Below is a small trained network, with its code and all its weights. Each question gives an input and a class and asks what happens when units are switched off, that is, made to give their printed mean instead of their output.

import numpy as np


def w(rows, s, z=0):
    codes = np.array(rows[::2]) - 128.0
    scale = np.full(codes.shape[1], s)
    scale[-1] = z or s
    return codes * scale


def norm(h):
    return h / np.sqrt((h * h).mean(-1, keepdims=True) + 1e-5)


def f(y):
    return np.maximum(y, 0)


def log_softmax(a):
    a = a - a.max(-1, keepdims=True)
    return a - np.log(np.exp(a).sum(-1, keepdims=True))


def net(x, mask):
    res = np.array(x, float).reshape(1, 8) / 4 @ E
    u = 0
    for l in range(2):
        y = f(norm(res) @ A[l][:, :-1].T + A[l][:, -1])
        res = res + np.where(mask[u : u + 4], y, B[l][:, -1]) @ B[l][:, :-1]
        u += 4
    return log_softmax(norm(res)[-1] @ U[:, :-1].T + U[:, -1])


A, B = {}, {}
E = w([
[122,187,219,136,134,201,93,153,132,64,57],'x0',
[190,34,194,30,57,134,114,173,122,145,102],'x1',
[96,110,155,172,109,122,101,152,109,77,107],'x2',
[91,95,103,94,69,146,254,29,242,24,144],'x3',
[158,132,101,125,133,147,110,143,160,140,143],'x4',
[135,101,153,165,139,120,32,115,175,118,184],'x5',
[109,157,66,98,116,73,105,149,121,110,68],'x6',
[118,111,123,118,172,97,91,43,90,99,60],'x7',
],0.0077)
A[0] = w([
[211,24,186,43,40,98,119,165,144,164,106,4],'0.n0',
[146,89,215,134,138,75,60,125,196,128,213,234],'0.n1',
[139,13,29,115,165,39,164,110,144,254,211,84],'0.n2',
[169,222,207,64,230,210,131,167,180,92,95,70],'0.n3',
],0.006,0.0034)
B[0] = w([
[245,173,152,162,123,65,157,123,127,101,114,234],'0.n0',
[88,194,98,99,230,215,195,104,84,85,109,254],'0.n1',
[59,96,162,162,152,108,170,208,162,105,65,249],'0.n2',
[82,155,121,155,120,155,205,213,196,135,49,209],'0.n3',
],0.012,0.0054)
A[1] = w([
[101,197,96,80,218,136,142,104,94,91,149,90],'1.n0',
[214,89,127,53,109,149,98,94,113,100,117,10],'1.n1',
[137,76,92,98,39,176,165,85,184,131,191,106],'1.n2',
[133,127,164,151,132,152,88,167,80,254,158,127],'1.n3',
],0.0095,0.0012)
B[1] = w([
[121,133,81,113,72,154,178,185,74,133,214,254],'1.n0',
[170,179,121,141,101,117,76,215,135,180,211,152],'1.n1',
[166,132,117,78,85,169,109,57,133,5,79,163],'1.n2',
[199,59,145,73,99,249,42,86,193,76,86,192],'1.n3',
],0.013,0.0069)
U = w([
[96,117,136,113,129,140,145,234,124,90,119,252],'0',
[60,124,168,186,194,121,161,227,192,131,52,4],'1',
[133,61,111,2,124,209,37,51,171,77,125,189],'2',
[130,146,84,86,139,132,139,180,68,111,126,101],'3',
[129,157,91,73,132,147,183,191,76,186,143,87],'4',
[178,215,103,235,119,66,140,161,145,213,225,205],'5',
[128,154,80,82,144,125,136,159,104,158,119,74],'6',
],0.0068,0.0017)

Each question gives the input, the list of numbers given to net, and the class t.
The units are the neurons (one row each of A and B). Each row of codes is followed by its name. A weight is (code - 128) times the scale printed after its matrix; where a second scale follows, it is the last column's (A, B and U).
mask holds one flag per neuron, layer by layer. A switched-off neuron (its flag False) gives its mean, the last column of its row in B, instead of its output. The means were averaged over made-up inputs and are rounded, as every weight is.
A unit's drop is (log p(t) with every unit on - log p(t) with that unit switched off) / (log p(t) with every unit on - log p(t) with every unit switched off).
The circuit of an input: a set's keep is (log p(t) with only the set's units on - log p(t) with every unit switched off) / (log p(t) with every unit on - log p(t) with every unit switched off). Starting from all 8 units, units are removed one at a time, each time the one whose removal leaves the highest keep (on an exact tie, the one counted first), for as long as the keep stays at least 0.8.
units of the circuit, in order: the units of the circuit, biggest drop first
unit that matters most: the unit with the biggest drop
top k neurons: the k neurons with the biggest drops, biggest first
top k neurons in layer l: the k neurons of layer l with the biggest drops, biggest first
drop of u: that unit's drop, to one decimal
input [-3,2,1,7,7,-6,-7,3], class 2: unit that matters most -> 1.n2
input [2,5,-2,4,1,3,-3,0], class 5: units of the circuit, in order -> (0.n0, 1.n1)
input [5,1,-3,2,-2,-2,-1,0], class 1: top 3 neurons -> (0.n3, 1.n0, 0.n1)
input [6,8,-2,-5,-8,8,-4,7], class 4: units of the circuit, in order -> (0.n1, 0.n2, 1.n1, 1.n0)
input [8,5,-3,-2,-1,-3,6,4], class 1: units of the circuit, in order -> (0.n3, 1.n0)
input [-8,1,0,4,3,-2,6,4], class 1: top 3 neurons -> (0.n2, 1.n0, 0.n1)
input [3,8,4,3,-3,-4,4,-7], class 5: units of the circuit, in order -> (0.n0, 1.n1, 0.n2, 0.n1)
input [-4,-7,-8,-8,7,8,-3,6], class 0: units of the circuit, in order -> (0.n2, 1.n3)
input [5,-5,5,-5,6,7,-7,2], class 4: top 2 neurons -> (0.n1, 1.n0)
input [3,1,0,-7,-1,3,-1,-2], class 2: top 2 neurons -> (1.n3, 0.n2)
input [7,-1,-5,-8,-8,-7,-2,0], class 2: top 2 neurons -> (1.n3, 0.n1)
input [-8,-5,-7,4,-6,4,2,1], class 1: top 2 neurons in layer 0 -> (0.n2, 0.n1)
input [-3,-7,6,-8,1,-2,7,3], class 2: top 2 neurons -> (1.n3, 0.n1)
input [1,0,-1,1,-1,8,-5,-2], class 4: units of the circuit, in order -> (0.n1, 1.n0)
input [-8,1,6,3,8,-1,1,4], class 1: top 2 neurons -> (0.n2, 1.n0)
input [-2,-2,-4,-8,8,0,0,-1], class 2: drop of 1.n3 -> 1.0
input [1,2,-1,-8,-1,2,-7,7], class 2: drop of 1.n2 -> 0.0
input [-7,1,-1,5,4,7,-6,3], class 1: drop of 0.n2 -> 1.5
input [-3,5,2,-8,-1,-1,-5,-5], class 2: drop of 0.n3 -> 0.1
